Below is a small trained network, with its code and all its weights. Each question gives an input and a target symbol and asks what happens when units are switched off, that is, made to give their printed mean instead of their output.

import numpy as np


def w(rows, s, z=0):
    codes = np.array(rows[::2]) - 128.0
    scale = np.full(codes.shape[1], s)
    scale[-1] = z or s
    return codes * scale


def norm(h):
    return h / np.sqrt((h * h).mean(-1, keepdims=True) + 1e-5)


def f(y):
    return np.maximum(y, 0)


def softmax(a):
    e = np.exp(a - a.max(-1, keepdims=True))
    return e / e.sum(-1, keepdims=True)


def log_softmax(a):
    a = a - a.max(-1, keepdims=True)
    return a - np.log(np.exp(a).sum(-1, keepdims=True))


def net(x, mask):
    ids = ['Δβζθψω'.index(c) for c in x.split()]
    T = len(ids)
    res = E[ids] + P[:T]
    u = 0
    for l in range(2):
        q, k, v = (norm(res) @ M[l].T for M in (Q, K, V))
        z = softmax(np.where(np.tri(T) > 0, q @ k.T / 2**0.5, -1e9)) @ v
        res = res + np.where(mask[u], z, O[l][:, -1]) @ O[l][:, :-1]
        u += 1
        y = f(norm(res) @ A[l][:, :-1].T + A[l][:, -1])
        res = res + np.where(mask[u : u + 4], y, B[l][:, -1]) @ B[l][:, :-1]
        u += 4
    return log_softmax(norm(res)[-1] @ U[:, :-1].T + U[:, -1])


Q, K, V, O, A, B = {}, {}, {}, {}, {}, {}
E = w([
[146,34,112,88,7,197,133],'Δ',
[100,91,75,123,116,106,148],'β',
[54,147,7,73,151,25,133],'ζ',
[131,200,223,226,114,70,88],'θ',
[177,150,168,197,141,80,137],'ψ',
[117,159,226,69,124,131,187],'ω',
],0.016)
P = w([
[184,158,84,1,76,104,65],'0',
[88,168,80,75,168,188,99],'1',
[110,108,107,116,106,186,141],'2',
[107,85,76,125,91,226,151],'3',
[72,189,79,182,145,114,105],'4',
[115,85,129,140,102,175,170],'5',
[183,95,119,138,39,152,169],'6',
[143,129,41,201,96,127,121],'7',
[144,133,37,188,84,142,138],'8',
[193,136,47,154,70,130,125],'9',
],0.0082)
Q[0] = w([
[150,80,1,203,38,65,166],'L0H0',
[10,33,207,21,17,42,179],'L0H0',
],0.0037)
K[0] = w([
[49,174,255,135,94,44,219],'L0H0',
[41,108,200,126,232,90,247],'L0H0',
],0.0028)
V[0] = w([
[152,130,133,67,141,130,1],'L0H0',
[125,109,63,192,122,126,149],'L0H0',
],0.0069)
O[0] = w([
[70,56,232,185,107,129,27,1],'L0H0',
[238,1,213,110,185,28,115,50],'L0H0',
],0.0097,0.0006)
A[0] = w([
[101,2,124,104,80,81,60,141],'L0N0',
[175,160,129,214,80,124,94,250],'L0N1',
[146,201,142,201,126,216,143,59],'L0N2',
[77,151,233,57,110,183,240,239],'L0N3',
],0.0058,0.0024)
B[0] = w([
[137,113,191,163,62,110,185,180],'L0N0',
[163,93,177,60,142,198,120,254],'L0N1',
[163,109,179,149,165,82,147,178],'L0N2',
[160,213,10,171,84,116,13,200],'L0N3',
],0.011,0.0062)
Q[1] = w([
[157,141,35,120,66,124,235],'L1H0',
[138,48,154,87,165,1,172],'L1H0',
],0.0059)
K[1] = w([
[255,102,12,182,206,55,174],'L1H0',
[206,108,169,174,145,106,73],'L1H0',
],0.0051)
V[1] = w([
[41,148,60,147,26,24,122],'L1H0',
[79,152,1,9,171,81,147],'L1H0',
],0.0048)
O[1] = w([
[184,142,188,8,161,103,161,114],'L1H0',
[82,127,105,145,131,123,96,3],'L1H0',
],0.017,0.0038)
A[1] = w([
[77,100,104,155,1,152,145,5],'L1N0',
[152,57,200,51,202,205,69,21],'L1N1',
[111,110,100,158,21,88,55,128],'L1N2',
[82,63,114,109,85,77,226,192],'L1N3',
],0.008,0.0022)
B[1] = w([
[41,105,176,128,131,98,104,248],'L1N0',
[74,132,217,95,72,118,131,209],'L1N1',
[4,83,153,74,184,112,43,252],'L1N2',
[215,98,57,104,111,59,99,255],'L1N3',
],0.011,0.0037)
U = w([
[77,129,196,101,70,187,124,147],'Δ',
[227,148,111,184,60,157,157,222],'β',
[147,132,96,88,161,121,133,2],'ζ',
[101,175,74,158,29,88,220,23],'θ',
[110,79,63,174,135,89,92,52],'ψ',
[144,255,23,86,64,204,132,228],'ω',
],0.0088,0.0019)

Each question gives the input, a string of symbols that net reads in full, and the target symbol t.
The units are the heads (2 rows each of Q, K, V and O) and the neurons (one row each of A and B). Each row of codes is followed by its name. A weight is (code - 128) times the scale printed after its matrix; where a second scale follows, it is the last column's (O, A, B and U).
mask holds one flag per unit, layer by layer, with each layer's heads first. A switched-off unit (its flag False) gives its mean, the last column of its rows in O or B, instead of its output. The means were averaged over made-up inputs and are rounded, as every weight is.
A unit's drop is (log p(t) with every unit on - log p(t) with that unit switched off) / (log p(t) with every unit on - log p(t) with every unit switched off).
The circuit of an input: a set's keep is (log p(t) with only the set's units on - log p(t) with every unit switched off) / (log p(t) with every unit on - log p(t) with every unit switched off). Starting from all 10 units, units are removed one at a time, each time the one whose removal leaves the highest keep (on an exact tie, the one counted first), for as long as the keep stays at least 0.8.
units of the circuit, in order: the units of the circuit, biggest drop first
top k neurons: the k neurons with the biggest drops, biggest first
top k neurons in layer l: the k neurons of layer l with the biggest drops, biggest first
drop when u is switched off: that unit's drop, to one decimal
input ω ψ Δ Δ β ω θ β, target ω: units of the circuit, in order : (L0H0)
input ω ω ζ ψ ζ ζ ψ ψ ζ θ, target Δ: top 3 neurons : (L0N1, L1N1, L0N3)
input ω ζ ω ψ, target Δ: units of the circuit, in order : (L0N1, L1N1)
input θ Δ ψ, target Δ: top 4 neurons : (L1N1, L0N1, L1N3, L0N0)
input ω ζ β, target ω: units of the circuit, in order : (L1H0, L0H0, L1N2, L1N0)
input ψ β θ ψ θ, target β: top 3 neurons in layer 1 : (L1N2, L1N0, L1N1)
input Δ ζ Δ Δ β, target β: top 2 neurons in layer 0 : (L0N0, L0N3)
input Δ ψ θ ψ θ ζ β ψ Δ, target ψ: top 2 neurons : (L1N3, L1N2)
input ω Δ Δ Δ β, target ζ: top 2 neurons : (L0N3, L0N1)
input ψ ψ ψ ψ Δ ψ β, target ψ: top 2 neurons in layer 1 : (L1N2, L1N0)
input ω θ ψ ψ ψ θ β, target ψ: drop when L1H0 is switched off : 0.4
input ψ Δ Δ ψ ψ Δ θ Δ ψ Δ, target ψ: drop when L0N0 is switched off : -0.1
input β β β, target β: drop when L1N2 is switched off : 0.1
input ζ ψ ω Δ ψ ω, target ω: top neuron : (L0N3)
